Below is a small trained network, with its code and all its weights. Each question gives an input and a target symbol and asks what happens when units are switched off, that is, made to give their printed mean instead of their output.

import numpy as np


def w(rows, s, z=0):
    codes = np.array(rows[::2]) - 128.0
    scale = np.full(codes.shape[1], s)
    scale[-1] = z or s
    return codes * scale


def norm(h):
    return h / np.sqrt((h * h).mean(-1, keepdims=True) + 1e-5)


def f(y):
    return np.maximum(y, 0)


def softmax(a):
    e = np.exp(a - a.max(-1, keepdims=True))
    return e / e.sum(-1, keepdims=True)


def log_softmax(a):
    a = a - a.max(-1, keepdims=True)
    return a - np.log(np.exp(a).sum(-1, keepdims=True))


def net(x, mask):
    ids = ['αβδλτφω'.index(c) for c in x.split()]
    T = len(ids)
    res = E[ids] + P[:T]
    r = norm(res)
    for j in range(3):
        rows = slice(2 * j, 2 * j + 2)
        q, k, v = (r @ M[0][rows].T for M in (Q, K, V))
        z = softmax(np.where(np.tri(T) > 0, q @ k.T / 2**0.5, -1e9)) @ v
        o = O[0][rows]
        res = res + np.where(mask[j], z, o[:, -1]) @ o[:, :-1]
    y = f(norm(res) @ A[0][:, :-1].T + A[0][:, -1])
    res = res + np.where(mask[3:7], y, B[0][:, -1]) @ B[0][:, :-1]
    return log_softmax(norm(res)[-1] @ U[:, :-1].T + U[:, -1])


Q, K, V, O, A, B = {}, {}, {}, {}, {}, {}
E = w([
[125,166,93,56,182],'α',
[149,211,152,71,130],'β',
[203,145,103,219,163],'δ',
[148,209,151,70,130],'λ',
[127,118,26,114,82],'τ',
[95,127,134,4,109],'φ',
[200,83,163,68,218],'ω',
],0.018)
P = w([
[253,118,82,112,120],'0',
[160,129,111,119,126],'1',
[147,136,118,122,126],'2',
[141,139,124,124,127],'3',
[131,142,121,116,131],'4',
[123,144,124,116,134],'5',
[118,146,126,118,134],'6',
[111,149,128,117,134],'7',
[106,152,132,116,134],'8',
[101,152,133,122,134],'9',
[100,156,140,127,136],'10',
[88,165,127,121,130],'11',
],0.029)
Q[0] = w([
[67,123,101,135,236],'H1',
[107,117,147,169,138],'H1',
[163,130,141,141,80],'H2',
[164,135,118,88,92],'H2',
[254,138,132,179,87],'H3',
[134,150,98,37,102],'H3',
],0.031)
K[0] = w([
[42,135,232,117,168],'H1',
[104,97,101,155,61],'H1',
[200,68,138,78,139],'H2',
[180,162,70,122,144],'H2',
[251,25,130,199,138],'H3',
[188,157,114,26,137],'H3',
],0.028)
V[0] = w([
[146,252,119,137,12],'H1',
[98,192,51,146,226],'H1',
[152,187,227,51,100],'H2',
[67,48,54,58,75],'H2',
[180,196,234,130,109],'H3',
[126,187,77,217,222],'H3',
],0.038)
O[0] = w([
[9,165,113,234,36,131],'H1',
[146,223,148,49,78,251],'H1',
[86,98,40,5,183,223],'H2',
[212,155,23,212,59,101],'H2',
[21,51,122,107,119,148],'H3',
[176,39,176,129,18,84],'H3',
],0.021,0.028)
A[0] = w([
[138,2,107,157,84,2],'N1',
[119,157,87,129,183,179],'N2',
[98,55,136,116,149,122],'N3',
[109,83,95,183,183,94],'N4',
],0.046,0.0048)
B[0] = w([
[72,230,234,107,223,154],'N1',
[159,96,190,175,135,255],'N2',
[167,65,86,150,89,168],'N3',
[118,254,186,97,167,139],'N4',
],0.03,0.02)
U = w([
[147,202,125,54,81,4],'α',
[94,103,108,149,105,106],'β',
[122,113,253,159,88,78],'δ',
[80,93,96,149,112,210],'λ',
[153,125,130,195,80,211],'τ',
[108,177,125,178,195,127],'φ',
[170,61,139,137,142,206],'ω',
],0.012,0.004)

Each question gives the input, a string of symbols that net reads in full, and the target symbol t.
The units are the heads (2 rows each of Q, K, V and O) and the neurons (one row each of A and B). Each row of codes is followed by its name. A weight is (code - 128) times the scale printed after its matrix; where a second scale follows, it is the last column's (O, A, B and U).
mask holds one flag per unit, heads first, then neurons. A switched-off unit (its flag False) gives its mean, the last column of its rows in O or B, instead of its output. The means were averaged over made-up inputs and are rounded, as every weight is.
A unit's drop is (log p(t) with every unit on - log p(t) with that unit switched off) / (log p(t) with every unit on - log p(t) with every unit switched off).
The circuit of an input: a set's keep is (log p(t) with only the set's units on - log p(t) with every unit switched off) / (log p(t) with every unit on - log p(t) with every unit switched off). Starting from all 7 units, units are removed one at a time, each time the one whose removal leaves the highest keep (on an exact tie, the one counted first), for as long as the keep stays at least 0.8.
units of the circuit, in order: the units of the circuit, biggest drop first
most important unit: the unit with the biggest drop
k most important neurons: the k neurons with the biggest drops, biggest first
heads that matter: for each layer, one digit per head in row order, 1 if its drop is at least 0.15 and else 0, layers parted by /
drop when u is switched off: that unit's drop, to one decimal
input α λ δ β φ τ τ τ, target φ: units of the circuit, in order	H3
input φ α β, target φ: units of the circuit, in order	H3; H1
input α α α τ α, target τ: heads that matter	010
input τ λ τ, target τ: heads that matter	010
input φ φ α φ α δ, target δ: heads that matter	101
input λ α ω τ, target λ: heads that matter	100
input φ α α τ λ λ β λ, target λ: heads that matter	001
input λ β α α α φ α λ τ β λ, target λ: units of the circuit, in order	H1; H3
input α λ τ δ τ, target λ: heads that matter	001
input α φ α φ τ α φ φ δ φ, target δ: heads that matter	010
input α φ φ λ α α φ λ λ φ, target λ: heads that matter	110
input α φ φ α τ, target φ: heads that matter	001
input φ φ φ τ τ φ τ α φ λ, target τ: heads that matter	010
input α δ τ φ λ, target δ: most important unit	H2
input ω δ φ β, target ω: 2 most important neurons	N3; N1
input β ω α α δ λ λ α β, target λ: drop when H3 is switched off	0.6
input φ λ φ δ λ α α α δ α, target δ: drop when H1 is switched off	-0.2
input φ α δ α φ φ, target φ: drop when H3 is switched off	1.3
input ω φ λ τ, target ω: drop when N3 is switched off	0.1
input λ α α φ, target φ: most important neuron	N2
